[ 10 -13  -1   6  30   3  -3  29  -7 -25   8  -4  -2   0 -17  25  -5  52]  Tuv
[ -7   3 -13   8  10   1  -1  25  -2  53 -17   6  -5  30  -3 -25  -4  29]  nuge
[ 28  30   8  -5  52  25  10 -25   0  -4  -7 -13   6  -2 -17  -1   3  -3]  nidur
[ -7  12  75  30  15 -18   3  16  14  -2   7 -14  -3 -11  -9  -1  17 -15]  Meza
[ -5  30  -3   3  25  -4   1  -2 -17  52   8  29  -1  -7 -13   6  10 -25]  nom
perm: [  8  30   1  -1  -7  52  25 -13 -25  -3  29 -17  -5  -2  -4  10   6   3]
nom
perm: [-15  17  -1  -9 -11  -3 -14   7  -2  14  16   3 -18  15  30  75  12  -7]
Meza
perm: [-17  -5  52  -4   8  -1  -7  -2  29  -3   0  30  25   3 -25 -13   6  10]
Tuv
perm: [ -7 -13   6  10 -25  -5  30  -3   3  25  -4   1  -2 -17  52   8  29  -1]
nom
perm: [-15  -7  12  75  30  15 -18   3  16  14  -2   7 -14  -3 -11  -9  -1  17]
Meza
perm: [  3  15  -2  75 -14  30 -18  17  14  -7 -15  12  -1  -9  -3  16   7 -11]
Meza
perm: [ 29  25  10 -13  30  -1  -2   8  -3  -7  -4   3  -5  52 -25 -17   0   6]
Tuv

[ 53  19  39 -29] -> tizot
[ -5  35  12 -52] -> leta
[  7 -19   6 -66] -> rapom
[ 53  19  39 -58] -> mase
[ -5   3   3 -57] -> Peko
[-58   3  -5   3] -> navoz
[  6  39   4 -61] -> sek
[  7  53   4 -53] -> komu
[  6   4 -60  39] -> Dun
perm: [  4  39   6 -61]
sek
perm: [-57  -5   3   3]
Peko

[-59 -74  50 -59 -44] = Kug
[ 10   8 -13  -1   2] = Nok
[ -6 -14  10   6   9] = pegu
[-22 -15  11  -5  -4] = balan
[ 7  6 -9  7  5] = kesit
[-26  -5   1 -27  -6] = kome
[ -4  -5 -22  11 -14] = favo
[-9  7  8  6  5] = Lezam
perm: [ 5  6  8  7 -9]
Lezam
perm: [-9  5  6  7  7]
kesit
perm: [ -4  -5  11 -15 -22]
balan

[ 47  39  46 -17  10  29 -27 -18   7 -20 -36   6   4 -11 -15 -36  81 -27
  58  12]  pezi
[ 31  37  41 -13   1  19 -24 -20   0 -18 -26   0  -7  -8 -12 -26  54 -21
  41  -6]  pip
[ 26 -26 -11   9 -16  -4 -10   4 -17  25 -11  12  10  45 -23 -13  32 -27
  18  42]  kema
[-13   1   0  41  54  41 -26 -24 -21   0 -18 -12 -20  19  -6  31  -6 -26
  37  -8]  geli
[ 20  11  19  -5   1  14 -14  -4   8  -4 -19   7   3  -4  -4 -20  42 -12
  30  17]  pim
perm: [-26 -26 -24 -21 -20 -18 -13 -12  -8  -6  -6   0   0   1  19  31  37  41
  41  54]
geli
perm: [  8   1 -12  17  20   7  19  -4  42 -14  -4  14   3  30 -19  -5  -4 -20
  11  -4]
pim
perm: [ -6  31  37  41 -13   1  19 -24 -20   0 -18 -26   0  -7  -8 -12 -26  54
 -21  41]
pip

[-61 -46 -35  -8   6 -39 -63  69 -47   5 -18   6  11  58 -67 -59  56 -17
 -45  27  49  23  28  10  52 -32  60 -61] = lan
[-61 -59  -8  11 -47  52 -46  58 -63  11  49  60 -18 -17  23  27   6  69
  28 -39   5 -67 -32   6 -35 -45  56 -61] = Batul
[-19  36  33  20  34 -61  72 -28  43  50 -57  22 -70 -13 -40  32  68  20
  43 -56  49  62 -66 -54 -66  70  72 -58] = pelo
[ 72  20  36 -57  68 -54 -40 -66  43 -66 -28  33 -58 -57 -19  34  22 -61
  32 -70  50 -13  70  49  62  20  72  43] = tam
[ 28  52  56  23   6 -46 -39   5 -35   6 -61 -18 -31  -8  58  60 -47 -67
  69 -17 -59 -61  27 -63 -45  11  49  11] = vog
[-35  28   6 -45  52 -59 -67  56  23  11 -19 -61  58  49 -46 -17   5  10
 -61  60  -8 -32 -63  27 -47 -39  69   6] = fusi
[ 68 -28 -54  49  73  43  34  70 -19  50 -40  20 -13 -66  32  22 -70  20
 -58 -66 -57  72  36  43  33  62 -57 -61] = fud
perm: [-61  60 -32  52  10  28  23  49  27 -45 -17  56 -59 -67  58  11   6 -18
   5 -47  69 -63 -39   6  -8 -35 -46 -61]
lan
perm: [ 60  58 -39   6 -32 -61  56 -61 -35  23   5  -8 -18  28 -17  11  49  11
 -63 -46  69   6  27 -59 -45 -47 -67  52]
Batul
perm: [ 43  72  20  62  49  70 -13  50 -70  32 -61  22  34 -19 -57 -58  33 -28
 -66  43 -66 -40 -54  68 -57  36  20  72]
tam
perm: [-67 -63 -61 -61 -59 -47 -46 -45 -39 -35 -31 -18 -17  -8   5   6   6  11
  11  23  27  28  49  52  56  58  60  69]
vog
perm: [-17 -45  27  49  23  28  10  52 -32  60 -61 -61 -46 -35  -8   6 -39 -63
  69 -47   5 -18   6  11  58 -67 -59  56]
lan
perm: [ 33 -58 -57 -19  34  22 -61  32 -70  50 -13  70  49  62  20  72  43  72
  20  36 -57  68 -54 -40 -66  43 -66 -28]
tam
perm: [-32   6 -35 -45  56 -61 -61 -59  -8  11 -47  52 -46  58 -63  11  49  60
 -18 -17  23  27   6  69  28 -39   5 -67]
Batul

[ 35  17 -43  14  -2 -20   7   8   8 -18 -19  27 -15  35 -30 -30]  zafa
[ 20  15   6 -43  19  12  34  40  -8  -5  60  76  -2  15  51 -29]  turil
[ 45  14  32   5  36  26 -12 -18  -2  -9   1  22  28  -2 -15   8]  lozub
[-42  -2  -5  12  16  40  -8 -29  19  34   6  20  76  15  51  60]  Fosu
[ -2  -8  40  34  20  16  76  19 -43  60 -29  51  15  12   6  -5]  pades
perm: [ 19  20  -5  60  51  12  15  34  -8 -43  40  15   6  -2 -29  76]
turil
perm: [-42 -29  -8  -5  -2   6  12  15  16  19  20  34  40  51  60  76]
Fosu
perm: [-43 -29  -8  -5  -2   6  12  15  16  19  20  34  40  51  60  76]
pades
perm: [-18 -15 -12  -9  -2  -2   1   5   8  14  22  26  28  32  36  45]
lozub

[-32  25 -61  31  27  56]  kor
[ 29   4 -41 -42  16  38]  pem
[ 55  27  31 -32  25 -61]  ganeb
[ 30  40  27   6 -61  41]  vop
[-43  68  27 -11  44   3]  lened
[-61  28  56 -32  25  31]  reze
[-31  31  25 -61 -46  -7]  Gabel
perm: [ 31  25 -32  56  28 -61]
reze
perm: [-61 -32  25  27  31  56]
kor
perm: [-61  25 -32  31  27  55]
ganeb
perm: [ 55  25  27  31 -61 -32]
ganeb
perm: [ 25 -61  27 -32  56  31]
kor

[-10 -65 -35 -68] -> solop
[-36 -11 -28  10] -> lagor
[-65 -35 -68 -11] -> Kimo
[ 11 -11 -36 -28] -> Moreg
[-65 -68  -9 -35] -> lumi
[-36 -11 -65 -68] -> kiru
[-37 -68 -65 -11] -> bedaz
[ -2 -38  39 -43] -> mima
perm: [-68 -65 -36 -11]
kiru
perm: [-11 -65 -35 -68]
Kimo
perm: [-68 -35 -10 -65]
solop
perm: [-11 -65 -68 -36]
kiru
perm: [-28 -11 -36  10]
lagor
perm: [-65 -11 -35 -68]
Kimo
perm: [-35 -68 -10 -65]
solop

[ -5 -20 -17   4  31  26  -5   3] = Paban
[  6   1 -11  -1  15  -8  10   8] = vubel
[ 26  -8 -29 -10 -14 -17  15 -26] = Sina
[ -5  31   3   4  -5  26 -16 -20] = kinu
[ -8 -10 -29 -17  15  26 -14 -25] = tum
[-23  41   6 -30  -2 -12  42   7] = dotu
[ -8 -10 -29 -17  15  12  20  -1] = rok
[ 1 -5 -5 -4 10  9  0 -1] = ligup
[ -5 -20 -17   4  52  -5  49  27] = nitu
[  7  -2 -23 -30  41 -12   5  42] = tetik
[ -6 -15 -64  -7  52  -5  49  37] = bufi
perm: [-1  0  9 10 -4 -5 -5  1]
ligup
perm: [ 37  49  -5  52  -7 -64 -15  -6]
bufi
perm: [-20 -17  -5  -5   3   4  26  31]
Paban
perm: [ 15  26 -14 -25  -8 -10 -29 -17]
tum
perm: [-30  -2  41 -12 -23  42   5   7]
tetik

